Below are the code and all the weights of a small trained network. Each question names an input and a target symbol and asks about switching units off, where a switched-off unit gives its printed mean instead of its output.

import numpy as np


def w(rows, s, z=0):
    codes = np.array(rows[::2]) - 128.0
    scale = np.full(codes.shape[1], s)
    scale[-1] = z or s
    return codes * scale


def f(y):
    return y / 2 * (1 + np.tanh(0.7978845608 * (y + 0.044715 * y**3)))


def softmax(a):
    e = np.exp(a - a.max(-1, keepdims=True))
    return e / e.sum(-1, keepdims=True)


def log_softmax(a):
    a = a - a.max(-1, keepdims=True)
    return a - np.log(np.exp(a).sum(-1, keepdims=True))


def net(x, mask):
    ids = ['βγεζθμσφψ'.index(c) for c in x.split()]
    T = len(ids)
    res = E[ids] + P[:T]
    u = 0
    for l in range(2):
        r = res
        for j in range(2):
            rows = slice(4 * j, 4 * j + 4)
            q, k, v = (r @ M[l][rows].T for M in (Q, K, V))
            z = softmax(np.where(np.tri(T) > 0, q @ k.T / 4**0.5, -1e9)) @ v
            o = O[l][rows]
            res = res + np.where(mask[u + j], z, o[:, -1]) @ o[:, :-1]
        u += 2
        y = f(res @ A[l][:, :-1].T + A[l][:, -1])
        res = res + np.where(mask[u : u + 4], y, B[l][:, -1]) @ B[l][:, :-1]
        u += 4
    return log_softmax(res[-1] @ U[:, :-1].T + U[:, -1])


Q, K, V, O, A, B = {}, {}, {}, {}, {}, {}
E = w([
[127,158,123,66,186,158,121,88,172,112,175],'β',
[55,94,190,83,103,133,106,180,146,118,121],'γ',
[163,161,228,160,107,155,113,52,186,92,173],'ε',
[175,161,144,134,169,151,168,163,103,1,93],'ζ',
[121,76,171,15,164,93,61,135,172,117,52],'θ',
[95,71,80,198,103,147,176,124,49,62,167],'μ',
[182,76,120,189,32,134,81,142,160,97,138],'σ',
[106,144,78,97,118,143,156,68,159,142,51],'φ',
[104,123,112,92,57,141,212,126,119,103,112],'ψ',
],0.018)
P = w([
[106,131,99,108,115,65,138,179,192,99,161],'0',
[72,177,123,112,125,167,96,118,153,144,99],'1',
[80,173,138,111,112,168,109,116,133,141,92],'2',
[188,85,128,85,116,46,177,113,169,67,219],'3',
[126,123,138,142,156,157,81,124,124,119,131],'4',
[130,125,149,121,117,200,132,93,110,147,114],'5',
[228,14,131,90,118,74,195,96,141,52,253],'6',
[166,73,140,146,172,174,83,128,99,95,159],'7',
[148,119,148,114,105,212,162,93,101,167,74],'8',
],0.013)
Q[0] = w([
[131,66,69,67,86,171,147,74,172,47,133],'L0H0',
[117,138,160,152,173,189,147,167,130,220,85],'L0H0',
[93,157,114,141,124,151,113,135,174,104,105],'L0H0',
[198,135,141,94,116,10,188,107,167,126,139],'L0H0',
[158,61,84,97,35,147,160,121,202,85,49],'L0H1',
[133,103,129,124,129,23,175,232,114,116,131],'L0H1',
[118,107,157,84,186,106,209,92,124,132,169],'L0H1',
[111,100,108,81,177,121,145,158,59,188,42],'L0H1',
],0.013)
K[0] = w([
[193,101,118,191,72,177,145,77,45,119,80],'L0H0',
[72,176,119,72,177,79,138,145,209,184,81],'L0H0',
[170,128,49,120,114,154,114,181,103,191,160],'L0H0',
[238,131,207,164,178,167,95,115,133,64,120],'L0H0',
[244,98,128,143,26,145,147,82,135,149,66],'L0H1',
[111,112,183,173,141,111,79,247,56,55,103],'L0H1',
[153,144,157,107,241,153,148,144,49,83,150],'L0H1',
[88,99,135,47,202,61,95,153,117,133,34],'L0H1',
],0.013)
V[0] = w([
[139,91,109,92,106,135,110,168,65,68,74],'L0H0',
[118,118,158,200,108,108,137,76,117,174,157],'L0H0',
[119,162,208,156,162,123,158,114,134,112,136],'L0H0',
[94,82,192,117,134,119,102,1,110,58,126],'L0H0',
[82,142,173,106,87,154,145,184,185,143,123],'L0H1',
[125,129,167,134,148,119,165,151,147,139,131],'L0H1',
[104,119,179,101,121,113,117,145,174,158,169],'L0H1',
[166,76,143,114,144,194,98,106,84,25,137],'L0H1',
],0.0078)
O[0] = w([
[155,136,210,143,94,136,232,144,85,181,159,194],'L0H0',
[126,19,32,137,137,146,192,67,122,172,97,143],'L0H0',
[59,151,121,209,107,147,101,125,171,43,92,51],'L0H0',
[162,75,102,168,177,229,160,175,199,176,135,214],'L0H0',
[134,2,132,157,123,172,181,143,173,61,177,150],'L0H1',
[116,122,94,128,101,149,120,169,151,94,106,85],'L0H1',
[148,70,75,136,145,161,187,137,154,115,89,140],'L0H1',
[85,177,150,146,163,84,197,76,189,255,103,253],'L0H1',
],0.0063,0.0055)
A[0] = w([
[187,78,87,148,138,97,54,150,109,106,240,2],'L0N0',
[181,197,26,112,92,77,87,164,138,136,111,134],'L0N1',
[1,192,68,143,152,129,127,76,79,169,4,13],'L0N2',
[19,88,130,171,106,168,92,149,89,193,108,40],'L0N3',
],0.0089,0.0057)
B[0] = w([
[81,85,202,96,172,115,185,48,127,56,144,254],'L0N0',
[133,169,115,167,158,68,112,199,151,172,133,165],'L0N1',
[116,52,133,200,139,169,171,193,248,78,105,208],'L0N2',
[161,58,218,105,149,116,122,209,188,142,138,172],'L0N3',
],0.012,0.0014)
Q[1] = w([
[11,152,100,91,101,96,173,182,88,167,69],'L1H0',
[123,108,102,108,91,141,124,203,123,202,39],'L1H0',
[126,101,139,127,176,118,118,70,201,155,177],'L1H0',
[98,83,113,145,148,100,166,62,164,100,110],'L1H0',
[188,76,124,143,85,104,141,79,203,56,189],'L1H1',
[154,64,103,89,115,85,92,114,159,158,184],'L1H1',
[197,150,180,117,145,42,211,72,168,73,138],'L1H1',
[133,134,81,157,191,120,51,147,93,73,172],'L1H1',
],0.013)
K[1] = w([
[16,99,105,132,160,97,166,203,112,57,112],'L1H0',
[106,95,128,132,99,121,103,189,101,120,86],'L1H0',
[162,138,111,128,188,195,164,105,136,195,121],'L1H0',
[115,115,82,115,90,144,173,77,173,170,97],'L1H0',
[250,93,124,235,95,131,147,98,142,94,133],'L1H1',
[223,78,151,153,123,103,110,136,132,204,191],'L1H1',
[207,159,159,220,177,151,170,105,51,89,131],'L1H1',
[141,144,84,120,136,105,93,164,162,66,208],'L1H1',
],0.013)
V[1] = w([
[96,85,79,100,81,65,93,201,80,91,142],'L1H0',
[70,61,170,160,101,104,83,51,123,121,82],'L1H0',
[84,134,171,185,145,147,44,184,143,145,204],'L1H0',
[154,89,101,44,95,176,127,129,147,172,198],'L1H0',
[144,61,192,111,87,61,27,150,180,170,61],'L1H1',
[191,170,148,119,1,113,50,6,165,102,70],'L1H1',
[88,107,61,166,32,105,185,137,118,120,180],'L1H1',
[221,127,176,107,54,74,117,180,178,99,50],'L1H1',
],0.0068)
O[1] = w([
[196,87,91,108,133,162,168,99,149,139,86,3],'L1H0',
[169,158,187,166,182,99,159,117,145,183,75,151],'L1H0',
[201,152,173,111,104,142,186,142,86,127,68,81],'L1H0',
[132,141,94,90,91,111,102,170,141,145,131,224],'L1H0',
[108,83,124,72,172,105,97,111,64,155,176,162],'L1H1',
[77,121,151,185,191,96,82,151,83,152,152,176],'L1H1',
[73,83,96,190,72,154,145,129,2,217,28,174],'L1H1',
[86,116,197,130,176,91,69,208,75,180,242,203],'L1H1',
],0.0077,0.0069)
A[1] = w([
[84,147,165,191,155,255,67,133,33,203,143,90],'L1N0',
[125,130,139,103,230,228,139,118,210,46,83,5],'L1N1',
[72,250,68,75,224,161,164,103,126,87,67,3],'L1N2',
[160,56,119,210,27,89,154,233,111,80,180,7],'L1N3',
],0.0073,0.004)
B[1] = w([
[162,180,100,124,118,122,195,151,158,89,94,254],'L1N0',
[95,85,83,147,150,39,59,88,38,98,158,199],'L1N1',
[161,113,144,156,135,231,43,95,128,94,254,150],'L1N2',
[132,191,200,139,225,209,108,86,83,169,70,226],'L1N3',
],0.0096,0.0084)
U = w([
[53,214,111,128,93,222,12,87,108,188,132,51],'β',
[146,66,153,135,48,149,115,209,143,117,169,77],'γ',
[54,252,174,130,126,87,146,89,195,91,92,97],'ε',
[208,102,91,165,90,101,146,126,63,27,154,146],'ζ',
[74,133,137,100,153,28,161,28,29,186,157,73],'θ',
[178,98,68,150,254,242,184,160,194,104,117,52],'μ',
[234,234,17,189,123,78,45,233,127,224,96,254],'σ',
[19,74,81,240,150,149,110,185,204,95,105,114],'φ',
[88,145,111,87,21,95,181,58,83,73,85,203],'ψ',
],0.0062,0.007)

Each question gives the input, a string of symbols that net reads in full, and the target symbol t.
The units are the heads (4 rows each of Q, K, V and O) and the neurons (one row each of A and B). Each row of codes is followed by its name. A weight is (code - 128) times the scale printed after its matrix; where a second scale follows, it is the last column's (O, A, B and U).
mask holds one flag per unit, layer by layer, with each layer's heads first. A switched-off unit (its flag False) gives its mean, the last column of its rows in O or B, instead of its output. The means were averaged over made-up inputs and are rounded, as every weight is.
A unit's drop is (log p(t) with every unit on - log p(t) with that unit switched off) / (log p(t) with every unit on - log p(t) with every unit switched off).
The circuit of an input: a set's keep is (log p(t) with only the set's units on - log p(t) with every unit switched off) / (log p(t) with every unit on - log p(t) with every unit switched off). Starting from all 12 units, units are removed one at a time, each time the one whose removal leaves the highest keep (on an exact tie, the one counted first), for as long as the keep stays at least 0.8.
circuit, biggest first: the units of the circuit, biggest drop first
most important unit: the unit with the biggest drop
k most important neurons: the k neurons with the biggest drops, biggest first
heads that matter: for each layer, one digit per head in row order, 1 if its drop is at least 0.15 and else 0, layers parted by /
input φ φ φ μ φ μ, target μ: most important unit => L1N3
input μ σ μ σ σ β σ β, target σ: circuit, biggest first => L0H1, L1N0, L0N0, L1H1
input θ σ ψ φ σ ζ γ, target ε: heads that matter => 11 / 01
input σ σ θ σ μ σ β σ ζ, target ζ: heads that matter => 00 / 01
input σ σ σ σ φ φ σ φ φ, target φ: heads that matter => 00 / 00
input σ ζ β σ μ, target μ: 3 most important neurons => L1N3, L0N3, L1N0
input σ μ σ σ φ σ σ θ, target θ: circuit, biggest first => L0H1, L1H1, L0N2, L1N0
input ζ σ φ σ σ σ φ ζ, target σ: 2 most important neurons => L0N0, L0N2
input φ σ σ σ σ μ φ, target ψ: circuit, biggest first => L1H1, L0H0
input φ σ σ φ β μ σ ζ β, target β: heads that matter => 00 / 11
input φ θ σ ζ, target ε: circuit, biggest first => L0H0, L0H1
input φ σ μ σ β σ φ σ, target φ: circuit, biggest first => L0N0, L1H0
input μ ε ψ σ φ σ μ σ, target μ: circuit, biggest first => L0H0, L1N3
input σ φ ζ θ, target ε: circuit, biggest first => L1H1, L0H0
input γ σ ε θ, target φ: heads that matter => 10 / 00
input θ φ μ ε σ ζ β, target ε: most important unit => L0H0
input ε ε β β, target φ: heads that matter => 11 / 00
input σ β ζ θ φ σ σ, target θ: heads that matter => 01 / 00
input ζ φ σ σ γ μ μ ε, target ε: heads that matter => 01 / 10
input θ σ ζ ε γ, target γ: heads that matter => 00 / 01
input β μ φ ε σ γ β σ ε, target ε: circuit, biggest first => L1H0, L1N0
input φ φ μ γ, target ψ: heads that matter => 00 / 01
input β σ μ γ, target ψ: circuit, biggest first => L1H1, L0H0
input σ ζ μ σ ψ, target ψ: circuit, biggest first => L1H1
input μ β μ θ φ σ σ ψ β, target β: circuit, biggest first => L1H1, L1N2, L1H0, L1N0
input μ σ ζ σ β σ β σ, target β: circuit, biggest first => L1H0, L0H1, L1N3
